Below is a small trained network, with its code and all its weights. Each question gives an input and a class and asks what happens when units are switched off, that is, made to give their printed mean instead of their output.

import numpy as np


def w(rows, s, z=0):
    codes = np.array(rows[::2]) - 128.0
    scale = np.full(codes.shape[1], s)
    scale[-1] = z or s
    return codes * scale


def f(y):
    return np.maximum(y, 0)


def log_softmax(a):
    a = a - a.max(-1, keepdims=True)
    return a - np.log(np.exp(a).sum(-1, keepdims=True))


def net(x, mask):
    res = np.array(x, float).reshape(1, 6) / 4 @ E
    y = f(res @ A[0][:, :-1].T + A[0][:, -1])
    res = res + np.where(mask, y, B[0][:, -1]) @ B[0][:, :-1]
    return log_softmax(res[-1] @ U[:, :-1].T + U[:, -1])


A, B = {}, {}
E = w([
[177,174,146,75,89,170,133,58,48,100,119,133],'x0',
[130,160,118,160,97,92,69,116,127,163,218,180],'x1',
[181,12,120,104,118,207,85,129,158,127,101,180],'x2',
[192,160,95,111,163,149,124,152,163,133,120,82],'x3',
[145,118,163,108,158,61,124,30,144,190,111,144],'x4',
[122,212,89,146,180,181,98,101,154,123,92,124],'x5',
],0.011)
A[0] = w([
[128,171,105,145,123,202,212,204,118,45,90,69,156],'neuron 1',
[157,205,54,122,141,177,111,140,168,110,113,115,188],'neuron 2',
[97,222,69,164,106,67,108,186,139,158,48,89,201],'neuron 3',
[161,95,118,177,181,43,88,42,144,176,159,196,206],'neuron 4',
[165,180,174,124,139,61,149,81,58,115,120,130,176],'neuron 5',
[165,167,155,145,164,104,34,44,159,187,111,167,188],'neuron 6',
[163,171,178,64,136,175,130,88,14,34,65,133,154],'neuron 7',
[122,64,118,140,176,200,179,222,177,126,72,165,195],'neuron 8',
[137,126,232,81,3,100,141,125,72,152,152,197,254],'neuron 9',
[167,56,108,105,136,202,127,143,168,118,56,87,186],'neuron 10',
[184,181,93,110,86,206,61,109,85,102,74,44,250],'neuron 11',
[119,89,163,78,137,111,162,160,119,77,104,103,164],'neuron 12',
[89,169,139,105,123,116,118,197,129,116,160,107,208],'neuron 13',
[52,117,152,226,149,108,170,199,161,155,171,102,188],'neuron 14',
[45,166,136,190,111,85,167,156,108,124,116,68,199],'neuron 15',
[128,63,183,122,87,116,132,147,111,116,182,163,138],'neuron 16',
[104,166,128,57,94,149,219,107,83,88,114,125,156],'neuron 17',
[32,156,152,164,80,83,254,169,215,119,132,105,181],'neuron 18',
[138,96,142,31,107,156,169,103,78,77,59,138,234],'neuron 19',
[144,176,131,87,112,124,148,94,93,49,112,135,103],'neuron 20',
[158,41,146,182,54,122,109,75,105,180,78,116,218],'neuron 21',
[134,31,133,107,178,187,98,193,115,138,51,120,211],'neuron 22',
[155,239,52,145,123,196,93,125,115,77,100,115,190],'neuron 23',
[169,66,152,105,66,102,133,113,126,104,157,144,189],'neuron 24',
[171,183,102,86,87,169,149,110,32,82,114,121,184],'neuron 25',
[94,130,131,198,113,24,147,113,152,84,165,115,234],'neuron 26',
[164,73,194,139,57,118,144,129,69,177,228,241,233],'neuron 27',
[130,236,110,118,142,203,109,160,129,100,179,64,184],'neuron 28',
],0.0076,0.0028)
B[0] = w([
[202,107,102,206,183,159,198,131,149,81,134,85,244],'neuron 1',
[139,222,57,173,170,150,137,24,172,106,170,95,208],'neuron 2',
[106,180,76,209,236,45,167,89,68,91,160,52,206],'neuron 3',
[48,184,126,113,69,2,55,140,239,174,92,199,224],'neuron 4',
[87,175,181,146,138,122,109,129,78,212,126,138,208],'neuron 5',
[123,227,82,146,121,130,82,147,197,203,136,222,210],'neuron 6',
[129,74,168,250,115,190,158,158,124,217,64,177,238],'neuron 7',
[137,124,112,50,171,176,50,81,165,46,59,38,247],'neuron 8',
[101,26,172,81,41,91,149,104,67,184,182,186,234],'neuron 9',
[219,86,132,63,195,214,95,118,200,46,24,112,240],'neuron 10',
[254,153,113,215,190,227,213,119,139,154,143,193,232],'neuron 11',
[126,73,156,121,198,131,76,148,105,77,108,143,189],'neuron 12',
[121,92,106,150,206,137,175,103,102,102,214,71,185],'neuron 13',
[44,153,173,120,168,59,62,154,108,51,101,116,224],'neuron 14',
[111,171,212,188,240,47,155,188,39,55,190,116,215],'neuron 15',
[69,27,143,62,92,108,74,123,102,89,182,123,190],'neuron 16',
[173,81,198,198,155,122,167,246,88,201,112,127,200],'neuron 17',
[81,142,178,140,238,52,87,198,59,24,139,49,226],'neuron 18',
[141,7,178,163,161,195,128,165,141,156,113,137,229],'neuron 19',
[120,115,131,197,115,187,155,147,48,175,123,190,181],'neuron 20',
[154,70,156,86,38,117,54,149,170,105,109,194,203],'neuron 21',
[183,27,142,65,160,161,65,106,226,35,28,54,243],'neuron 22',
[185,185,43,187,173,187,206,22,89,133,196,157,227],'neuron 23',
[148,42,190,56,41,118,123,121,158,107,140,132,191],'neuron 24',
[216,102,161,196,114,226,183,170,103,206,190,188,217],'neuron 25',
[75,181,169,107,149,59,52,226,75,134,167,110,210],'neuron 26',
[59,71,106,6,28,113,146,106,121,126,206,133,237],'neuron 27',
[133,185,15,198,110,175,231,3,54,106,222,101,218],'neuron 28',
],0.0055,0.011)
U = w([
[181,192,29,186,149,202,203,52,121,103,180,111,69],'0',
[189,82,114,62,175,213,94,115,255,32,40,66,95],'1',
[71,170,148,159,190,43,130,186,41,66,152,42,74],'2',
[160,112,194,180,109,206,163,173,92,191,94,178,48],'3',
[83,223,112,128,138,80,57,106,199,196,118,199,253],'4',
[91,79,147,44,52,96,110,129,110,117,186,147,151],'5',
],0.008,0.003)

Each question gives the input, the list of numbers given to net, and the class t.
The units are the neurons (one row each of A and B). Each row of codes is followed by its name. A weight is (code - 128) times the scale printed after its matrix; where a second scale follows, it is the last column's (A, B and U).
mask holds one flag per neuron, in row order. A switched-off neuron (its flag False) gives its mean, the last column of its row in B, instead of its output. The means were averaged over made-up inputs and are rounded, as every weight is.
A unit's drop is (log p(t) with every unit on - log p(t) with that unit switched off) / (log p(t) with every unit on - log p(t) with every unit switched off).
The circuit of an input: a set's keep is (log p(t) with only the set's units on - log p(t) with every unit switched off) / (log p(t) with every unit on - log p(t) with every unit switched off). Starting from the 12 units with the biggest drops (on a tie, the unit counted first), units are removed one at a time, each time the one whose removal leaves the highest keep (on an exact tie, the one counted first), for as long as the keep stays at least 0.8.
circuit, biggest first: the units of the circuit, biggest drop first
most important unit: the unit with the biggest drop
k most important neurons: the k neurons with the biggest drops, biggest first
drop when u is switched off: that unit's drop, to one decimal
input [1,3,0,7,4,1], class 4: circuit, biggest first => [neuron 4; neuron 6]
input [1,-5,0,2,6,-6], class 5: most important unit => neuron 8
input [5,-3,2,2,-8,-6], class 3: 2 most important neurons => [neuron 25; neuron 7]
input [-8,4,5,-6,-1,8], class 4: 2 most important neurons => [neuron 4; neuron 10]
input [6,3,1,0,1,-4], class 5: 2 most important neurons => [neuron 27; neuron 9]
input [-8,1,0,2,3,4], class 2: 4 most important neurons => [neuron 3; neuron 14; neuron 18; neuron 21]
input [7,-2,-7,-6,-7,0], class 3: 3 most important neurons => [neuron 17; neuron 7; neuron 25]
input [7,6,0,-6,2,5], class 3: 2 most important neurons => [neuron 25; neuron 7]
input [7,-1,5,6,7,7], class 0: 2 most important neurons => [neuron 23; neuron 2]
input [-6,-3,-3,3,7,5], class 2: 4 most important neurons => [neuron 3; neuron 18; neuron 15; neuron 21]
input [4,4,-5,-6,1,0], class 5: 2 most important neurons => [neuron 9; neuron 27]
input [7,-1,5,1,-6,-5], class 3: 3 most important neurons => [neuron 25; neuron 7; neuron 9]
input [8,-2,5,-3,-7,2], class 3: drop when neuron 7 is switched off => 0.3
input [-1,4,3,-4,8,0], class 4: 2 most important neurons => [neuron 4; neuron 6]
input [6,4,3,-1,8,-2], class 5: circuit, biggest first => [neuron 27]
input [-2,3,5,0,-3,7], class 0: drop when neuron 28 is switched off => 0.2
input [5,-2,-3,-1,0,-2], class 3: drop when neuron 11 is switched off => 0.0
input [-3,4,2,8,6,-6], class 4: 2 most important neurons => [neuron 4; neuron 6]
input [-2,-2,5,-7,5,0], class 5: drop when neuron 11 is switched off => 0.1
input [6,4,-2,2,-6,-6], class 3: most important unit => neuron 25
